Where the symbols take the states:
!: J690->J528, J387->J747, J321->J993, J763->J444, J254->J184, J534->J624, J481->J690, J704->J407, J538->J481, J389->J198, J322->J544, J415->J890, J434->J399, J890->J772, J188->J323, J407->J918, J255->J845, J908->J41, J563->J230, J285->J546, J839->J827, J196->J186, J348->J642, J827->J925, J333->J356, J780->J573, J772->J322, J92->J839, J918->J717, J726->J271, J356->J631, J392->J272, J435->J390, J476->J816, J786->J823, J445->J538, J544->J211, J604->J534, J126->J319, J437->J563, J642->J134, J823->J746, J895->J92, J399->J895, J747->J248, J380->J659, J184->J704, J444->J254, J362->J333, J602->J825, J717->J908, J925->J195, J855->J602, J134->J476, J198->J415, J993->J255, J319->J527, J624->J348, J679->J604, J271->J196, J528->J507, J323->J930, J631->J284, J659->J578, J195->J285, J93->J999, J746->J679, J272->J380, J546->J387, J507->J188, J662->J362, J518->J726, J41->J855, J284->J437, J527->J321, J930->J434, J573->J662, J186->J432, J825->J392, J850->J780, J578->J765, J765->J93, J211->J126, J865->J435, J230->J518, J390->J786, J248->J497, J28->J763, J497->J28, J816->J445, J432->J865, J845->J850, J999->J389
%: J690->J780, J387->J432, J321->J248, J763->J823, J254->J679, J534->J544, J481->J850, J704->J534, J538->J845, J389->J399, J322->J925, J415->J92, J434->J631, J890->J839, J188->J362, J407->J624, J255->J28, J908->J134, J563->J602, J285->J196, J839->J230, J196->J659, J348->J126, J827->J518, J333->J918, J780->J254, J772->J827, J92->J563, J918->J348, J726->J272, J356->J717, J392->J481, J435->J999, J476->J321, J786->J198, J445->J255, J544->J195, J604->J322, J126->J546, J437->J855, J642->J319, J823->J415, J895->J437, J399->J284, J747->J865, J380->J528, J184->J604, J444->J746, J362->J407, J602->J445, J717->J642, J925->J726, J855->J816, J134->J527, J198->J895, J993->J497, J319->J387, J624->J211, J679->J772, J271->J380, J528->J573, J323->J333, J631->J908, J659->J507, J195->J271, J93->J930, J746->J890, J272->J690, J546->J186, J507->J662, J662->J704, J518->J392, J41->J476, J284->J41, J527->J747, J930->J356, J573->J184, J186->J578, J825->J538, J850->J444, J578->J188, J765->J323, J211->J285, J865->J93, J230->J825, J390->J389, J248->J435, J28->J786, J497->J390, J816->J993, J432->J765, J845->J763, J999->J434
~: J690->J254, J387->J765, J321->J435, J763->J415, J254->J772, J534->J195, J481->J444, J704->J544, J538->J763, J389->J284, J322->J726, J415->J563, J434->J908, J890->J230, J188->J407, J407->J211, J255->J786, J908->J527, J563->J445, J285->J659, J839->J825, J196->J507, J348->J546, J827->J392, J333->J348, J780->J679, J772->J518, J92->J602, J918->J126, J726->J690, J356->J642, J392->J850, J435->J434, J476->J248, J786->J895, J445->J28, J544->J271, J604->J925, J126->J186, J437->J816, J642->J387, J823->J92, J895->J855, J399->J41, J747->J93, J380->J573, J184->J322, J444->J890, J362->J624, J602->J255, J717->J319, J925->J272, J855->J993, J134->J747, J198->J437, J993->J390, J319->J432, J624->J285, J679->J827, J271->J528, J528->J184, J323->J918, J631->J134, J659->J662, J195->J380, J93->J356, J746->J839, J272->J780, J546->J578, J507->J704, J662->J534, J518->J481, J41->J321, J284->J476, J527->J865, J930->J717, J573->J604, J186->J188, J825->J845, J850->J746, J578->J362, J765->J333, J211->J196, J865->J930, J230->J538, J390->J399, J248->J999, J28->J198, J497->J389, J816->J497, J432->J323, J845->J823, J999->J631
§: J690->J272, J387->J319, J321->J476, J763->J845, J254->J780, J534->J704, J481->J392, J704->J662, J538->J825, J389->J390, J322->J604, J415->J823, J434->J999, J890->J746, J188->J578, J407->J362, J255->J445, J908->J631, J563->J92, J285->J211, J839->J890, J196->J285, J348->J918, J827->J772, J333->J323, J780->J690, J772->J679, J92->J415, J918->J333, J726->J925, J356->J930, J392->J518, J435->J248, J476->J41, J786->J28, J445->J602, J544->J534, J604->J184, J126->J348, J437->J895, J642->J717, J823->J763, J895->J198, J399->J389, J747->J527, J380->J271, J184->J573, J444->J850, J362->J188, J602->J563, J717->J356, J925->J322, J855->J437, J134->J908, J198->J786, J993->J816, J319->J642, J624->J407, J679->J254, J271->J195, J528->J380, J323->J765, J631->J434, J659->J196, J195->J544, J93->J865, J746->J444, J272->J726, J546->J126, J507->J659, J662->J507, J518->J827, J41->J284, J284->J399, J527->J134, J930->J93, J573->J528, J186->J546, J825->J230, J850->J481, J578->J186, J765->J432, J211->J624, J865->J747, J230->J839, J390->J497, J248->J321, J28->J255, J497->J993, J816->J855, J432->J387, J845->J538, J999->J435

The rows follow the links: the fewer symbols apart two states are, the more alike their rows tend to be.

Each row is also shifted at random along 8 hidden directions that mean nothing.

Rows with their states:
[1118  211 -144  218 -261  269 -163 -411  -32  202 -152  -42   41   47   18   67   76  -86  389 -251  634  -19  440 -294  728  -71  -48   34  -73    8   44  -97  -46  -15  -47  214  -36 -102 -162  207 -186  643   99  127  142   86 -293  -17  320 -127  -97  386   90  212 -136  -59 -548 -286 -174   43  -59 -124   16 -298  245  143 -551    9   30 -156]; state J631
[-877 -226    7 -417   46 -201  196  169  246  -58 -269  251 -169  -92   15  204   60  154 -385  309 -117    5  307   87 -474   23 -386  197   50  -44  174 -281  459  256  202 -221  151 -107  131  521  127  159  305 -109 -311  419 -116 -199 -800  -64 -152 -359  137 -220  -44  354  134 -132 -159  -73 -162 -243  378  272 -252 -191  -82    1  227  151]; state J285
[ -282  -192   166  -313     3  -168   -86     1   -21   331   412   186   -68   -24   247  -190  -228   -10  -176  -228  -596  -462  -478  -168  -535  -214   433  -314   -99   378  -384   -62   287  -422   201  -501    18    26   263  -317  -352 -1130  -218   -95   374  -157   487  -604   356  -163   231  -224  -115    13   242   -14   143     3   674  -363  -837  -501  -582   139  -180   233   122  -224  -301  -136]; state J602
[ 247  -86   43  312    8   58 -177  -94 -149 -323  -10  -43  263  158 -163   35  325  120 -147  144   48   74  194  222 -482  119 -353  197   27   70   37 -157 -335  263   84 -269  -50 -140  -26  101   30  117   18  -28   64  232  180  142 -364  -72 -167 -104 -334  114 -197 -165  175 -126 -215 -110   44   73  -19  -41   77   27  195   83 -160 -282]; state J497
[-553 -170  233  174   -4   48 -282 -122 -167   19  133  108  209 -157  296 -139 -105  185  143 -154  277 -153  -81  194 -310 -215   46    9  118  120 -235  211 -187 -335 -209 -420   59  -58  239  184 -540    8 -585 -195  354   41   37   67  321  118  -44 -107 -307  -97 -117  -69 -403  -75  -96 -326 -363  -90 -445 -263  210    2 -111   -1 -145 -294]; state J445
[ 919  101  -51 -261  254 -177  255  108  242  332   68   44 -262  -60  284   25   47 -273  117   -9 -200   -8   71   -4  285 -214  174  146  139  -93  -38   48  125 -354   17  -19   15    8   -1  165 -273 -277    0 -220 -115 -301 -194  -27  -30  124  143   43  203   20  -24  100  145  131    4 -141  198 -231  357   37  -26 -135 -167   55  113   49]; state J604
[  134  -119   -75  -539    55  -146    74   288   322   672  -352   199  -217   426   -49   447  -182  -514   -64  -367  -408   182   146  -422   327    77  -196   335    37   -42  -147  -278   711   365   392    -8   450  -123  -310   228  -635   -25   574  -273   -53   -92   225   184  -577     9   289   -17   249   187   115   461   280    65   -19  -371   -97 -1143   273   -14    82    78  -223   103   220   252]; state J534
[ 436  296   37  -14   72 -111  191 -111 -144    8 -237  119 -524 -214 -133 -581 -162   52  116  199  259  109   92 -443  -67  205 -208 -780 -132  124   79 -110  141 -303 -328  383 -107 -136  -52 -820  398  -50 -152  -43 -331  -86 -315 -370  528  -75 -284  196  209 -177  168  214  -16  -76  299  576  -23   93 -209 -263 -182 -148   60  -58  -33  148]; state J624
[ -65   51  -35  -26   31   85  117  142   73   11 -267  -76  -12  145 -191   71  -84 -306   53   -3 -193  261  -17 -310  254  145  -82   50    8  -57  128  -69  -28  254  -62  400  -26  -82 -340 -348  123  -15  183   87 -230 -111  -24  155  -47  -38   82  281  169  147  143  262  314  180  -80  204  290 -244  147  -21   56 -103  199   77   -1  144]; state J407
[-344  -34 -108   51 -180  -10 -272 -356  -80  -60 -158  232  -66   25  -94 -146  171  261 -105   47  445 -132  311  -29 -589  145 -416 -151  -30  247 -180 -402   83  -45   14 -515   76 -248  285  354 -229  205 -139 -146  168  317  228 -165  -47 -144 -271 -224 -131   -8 -183  -35 -389 -432  -86 -163 -511 -106 -335 -145  155  145 -227    8  -49 -184]; state J321
[  90  -40  192  120  136   -4   30  132 -154 -236  246 -155   45 -192  -15 -359 -196   70   10  -52 -331  -85 -374  -13 -670  115   36 -332  136   58   26  101 -274 -108 -309 -195    6  132  138 -646  330 -650 -173 -129   44 -216  376   48  291  -83   90 -266 -289  -94   -8 -198  515  201  456  299  190  159 -536    5 -189  129  803   -1 -271  116]; state J825
[-945   81  100  -50  -44   -7 -199  561  -40   46  186 -280   75  160  119  607 -311 -127  -94 -391 -507  244 -368  140  535 -151  370  -10  -13 -137   50  328  101  518  -42  347  273  412   39  -99   52  -15  270   27   23 -159  172  115 -360  130  243 -238 -155   69 -107   54  401  279  415  -61  291 -163  179  191  -91  300   69  -68   -9  416]; state J839
[ 814  -72 -144  264   71  -78  139   31  203  341 -282   18   79  212 -265  -54   59 -207  205 -356   65  177  126 -412  360    2   36  259 -238  180  256 -159  -81   22  -91  184   31 -232   70 -194 -252   83  143  -37   53 -254  100  268  199 -204  126  354  -36  138   86  -71  198  -93  -58   77  452 -307  -54 -111  242  192  122  160   22  -64]; state J356
[ 166  155  -70 -265  168 -372   26  343   10  190  -67   84 -472  -51   87  159 -109   59 -189   14   20  187  -22  106  172  -56   -6 -333 -106   -1  -84   26  453  -12  -38   83  255  163  336  202 -112  197  -23 -288 -200  -42 -103 -155 -290  210  -86 -313   72 -279  -45  179  -88    1  190  -72  -22  -28  249   79 -153    8 -443  -77  186  355]; state J254
[ 465 -297  273 -131   88 -110   79  -23  -10 -251  184  147   78 -502  344  -90   68  457 -147  283   99 -392  196  379 -748 -283 -133    4  125    6  165   19   64 -240    1 -574  -42  100  434  405  239  -67 -119 -128  -11  443 -175 -435 -306 -109 -177 -514 -229 -417 -114  -67 -107 -159   70  -38 -397  195  -62  227 -447 -107   -4 -141  -68 -135]; state J823
[ 339  261    3  420  -79   -3 -296 -355 -230 -294  -83  141 -179  -78  -65 -483   11  359  113   62  639   57  258    6 -270   72 -215 -530  -94  211  -55 -102 -229 -305 -402  -38  -71 -296  364 -231   41  232 -439 -125   47   12 -150 -165  428  -56 -375   54 -145  -45 -198 -181 -351 -367  153  189  -60  409 -382 -414  121   93  -82   49 -104 -214]; state J41
[-261 -183  173  207   94  -73 -322  374 -113  312 -227    6  178  358 -119  210 -330 -247  177 -692  -86  371 -161 -215  115   29 -125  109  -15  152 -143   91   28  331 -190  -60  510  -56   62 -219 -802  145  -84 -429  307 -235  462  586  -64   90  209  -68 -440   85  -58   73  238  115   74 -290  175 -798 -436 -358  314  317  156  184 -116   69]; state J92
[ 165   -2  -18  386  -83  355 -329 -214  -24 -322   90 -121  489   85  212  172  184  -87  201   -5  127    9  118  287  209 -267  125  457  222  -10  -43  102 -662  -55 -132 -103 -226 -178   -9  375 -245   50 -313   96  209  -27   -8  229    0   17   96  296 -162  321 -214 -169 -121    5 -382 -348  133  130   95  -60  346  -25  -88  103 -210 -437]; state J390
[-646  140   56  -65  159 -230  131  193  -47  -39    3   13 -305   50 -115  -31  -38  110 -113  137  -15  209   69  213   36  208 -212  -94   -5 -297   31  165  251  175   82  204  191   97 -127 -120  203  320  277 -169 -243  -34 -253  233 -302  264 -122 -216   57 -173  -42  -38  145   64   67  193  378  294  305 -120 -157  -87   78   61  263  219]; state J528
[ 494   74    8   49 -161 -193   26   12  139 -155   92   80 -118  179 -173   67  117  357 -376   13 -173  -44  247  106 -216   27    9  -26 -284    9  290 -180  248  336  184  102   14  -97  236  -42  494   48  550  145  -94  161 -101 -283 -433 -245 -191 -234  -38   32 -165 -186  368 -347  460  190  212  285  235  145 -236  303  286  -19  172   61]; state J434
[ -50 -264 -156 -392  -82 -190  254 -216  203  520 -211  316 -138 -134    2  -92  211   15 -175  112  172 -299   76 -388 -309  -39  -47   26 -250  388 -101 -430  457 -307  267 -403 -101 -149  151  418 -408 -160 -171   23   87  262   77 -477  157 -232 -142   -2  216 -140  227  343 -466 -233 -237 -221 -830 -547 -149  206   91 -114 -492 -131   61  -84]; state J323
[-814   47 -112  117 -209    1 -167 -198   39  100  -13   49   21  124  -73   61  104  139  -25 -195  230  -74  174  -41   35    2   -4   37 -143  100   11 -155   87  107   38 -100   57  -98  172  241 -134  263   98   52  169   89   59  -35   15 -144 -104  -55  -62  108 -172 -123 -208 -283   76  -67  -79  -27  -81  -58  175  283 -124   12   89  -53]; state J908
[1003  -72  -30   84  -52   -7  321    9   52 -106 -232  -35   86   12 -352    2  195   83 -145  297  111  137  159  -84   86  213 -173  177 -237 -117  382  -58    8  323  156  401 -183  -23 -315 -118  491  439  313  318 -289  241 -323   85 -141  -94 -206  211  169  -89  165  106   81  -26 -324  372  290  286  308  104  -68 -213  138   33  183   34]; state J918
[-333  103   14 -270   81 -243   79   23  -46  329 -267  241 -492   56 -131 -166 -166   -7   -8  -38  206  119  209 -247  -79  271 -425 -351  -33  -40 -167 -148  589    0   52    1  332  -85 -102 -148 -217  305  179 -326 -150    5 -116   22  -72  134 -179 -159  138 -171   43  250 -125 -121   95   90 -158 -330  -47 -327  -60  -50 -194   21  227  222]; state J544
[ 596 -176  169  -61   95 -230 -123  185 -267  365 -322  148 -176   26 -186   57 -133   49    1 -305  252  155  198 -322 -212  160 -573 -326 -158  209  -63 -213  480  273   57 -261  482   67  104 -145 -410  435  133 -440  103  289  214  -36 -239  -56 -169 -381 -373 -271   -9  181 -102 -168  115  -27 -392 -721 -377 -261 -130  193 -283  -47  -85  131]; state J415

From each start, follow one symbol. Which state do you reach?
Answer with the state's name.
[ 984  100  -38  319   63 -312  131  -58  138  314 -295  177 -254  -70 -102 -247  106  206  146 -236  561  165  471 -281  181 -107  -93 -120 -351  235  379 -151   94 -186 -327  146   55 -280  446  -91 -146  482  -47 -206  -85  -65 -388  -86  233 -195 -310  100  -90 -128 -172  -37  -90 -402  126  275  387  -50   -3 -270  118  205 -132  113  168  -25]
!: J999
[ 399   -4  -74  220  -50  230 -285  -23   80  -56  103 -127  348  407   -2  194   53 -337   66 -243 -457   70 -151  -63  177 -114  256  325   72  154 -132  -80 -436  115   47  -31  -97 -210  -82 -100 -302 -547  -20   89  244 -289  422  157  -17 -117  358  319 -130  514  -14 -134  406   87   36 -355  139 -309  -53   35  293  213  248  115 -290 -259]
~: J284
[-559 -105  -29   -8   31 -281  274 -136  132  -10   91  234 -149 -205 -102 -566   25  336 -233  223  -46 -286 -245  -90 -630    6  259 -262 -294  297   82 -115   48 -513  -85 -145 -275 -189  434 -278  239 -572 -335  119    0  -84   45 -390  512 -179 -132   17  114 -231  267 -110  -12 -160  258  191 -204  383 -339  175  -76  -29  316  -70   17  -93]
§: J387
[-731  -25  -50  280  -15  -89   43 -121  134   23  -32   77   59 -132   43 -127   86  253  109  -82  412  -53  184   72  146 -224  178  112 -172  129  225   33 -144 -261 -199    8 -114 -144  436  258  -66  290 -221   29   70  -10 -245  -22  237  -94 -127  126  -55 -110  -88 -188 -279 -239  -70   41  203  297    8  -21  137   84 -141   55   98 -131]
%: J356
[-977 -437  190  -86  -39   44 -161   47 -178 -210   83   30  365  -74   -8  235   50  257 -194   93   31 -209   28  353 -554   23 -341  266  101  -56 -100    6  101  304  345 -537  168  190   28  511  -92  268   87  -62  198  531  263   90 -547   45  -22 -469 -357 -240  -15  -86 -194  -31 -290 -328 -491  -61 -153  131 -193  -44  -77  -86  -81 -149]
%: J602
[ -24   60   97  484  -64  195 -456  135 -242  153 -145 -178  340  395  -22  436  -35 -227  301 -476  267  481   60   49  794  -96    0  295  -36  -36 -103  302 -320  408 -110  309  212  -14 -289   24 -694  694 -124  -95  272  -93  -55  593  -25  230   58  282 -332  311 -217    3 -158   70 -314 -323  298 -365   52 -451  512  151 -290  148  -74 -158]
%: J437
[ 111 -204  -34   99  -85  233 -211 -128 -206  -30  -22 -149  424  340 -249  287  349 -266  -63  -23 -145   11   35  -32 -208  216 -361  359   57   70 -220 -261 -221  452  450 -335   12   35 -485  112 -281  -11  207   48  258  268  520  226 -341  -84   95   28 -270  319    1  -49   96   71 -394 -327 -326 -451 -113   23  153   52  -11    1 -291 -298]
§: J855
[ 812 -157   93  105  -59  213 -200  -34  -68  208   81  -91  396  249  102  330  114 -300  127 -271 -151    2   -7  -28  274 -145   66  439   60   39 -153   50 -189  174  226 -120   13    0 -336  151 -542  -42   11   32  313   14  168  169  -64   -9  189  174 -181  330  -48   15    6   93 -246 -428 -188 -539    2 -107  255   56 -138   34 -199 -301]
!: J415
[ 138  -40  -89    7  -44  297   57   65  131  102 -351 -137  221  156  -70  300   26 -478  245  -90   14  280  105 -299  554   31 -112  427  155 -114  111  -35 -204  284  -49  351  -33  -90 -499   66 -183  259   97  119 -125  -38  -67  376  -88   -5  162  440  187  265   43  329   76  214 -516   -4  278 -456  257  -36  301 -198  -65  147   33   24]
!: J333
[1190 -221   53 -149  104  130  122 -134 -231   42 -115 -103   74 -253 -156 -222  146 -142  115   58   86 -187   46 -325 -812  351 -621 -153  265   79  -80 -342  -50   40   18 -619  109  167 -232 -167   33 -199   26 -237   53  248  538   37   55 -183  -44 -339 -263 -119  -23   38   86  104 -141  180 -344 -430 -553  -24 -156  -20  307  -27 -290   28]
%: J825
[-380 -109  224  262  119  -61  -66   80 -365 -317  -86  -59   30 -283 -129 -300  -66  337   46   61  387  100   41  132 -766  247 -538 -346  123  -15   77   44 -172   80 -365 -336  207  124  220 -222  200  339 -238 -339  -19  223  153  236    5   56 -288 -494 -488 -388 -202 -130   -6  -15   13  312  112  250 -485 -230 -151   23  380   43 -118   82]
!: J481
[ 445   18  -10 -452  106 -121  230 -225  247  415   85  294 -376 -194  332 -379  -95 -174  114   14 -136 -322   27 -247 -304 -109  107 -130  199   68 -263 -136  321 -687    5 -379  -34 -196   21   19 -352 -697 -186 -227    7 -253  -59 -308  363  -10   91   25  323    2  102  191  -60    1  187 -138 -409 -408 -133  -86  -13 -150  -44  -14   61  -61]
%: J271
[ 231  -56   91  352  -42   83 -238 -149 -447 -140 -220  -61  174  120 -299  104  359  150   -9  109  592  217  401  103 -209  284 -724   -7  -74    4  -59 -123 -153  430  142 -178  117   14 -274  131 -166  879   21 -135   76  491   -8  268 -307   62 -391 -138 -405  -39 -231  -38 -311 -177 -479  -23 -152  -62  -78 -327  125  -37 -279   39 -126 -230]
§: J437
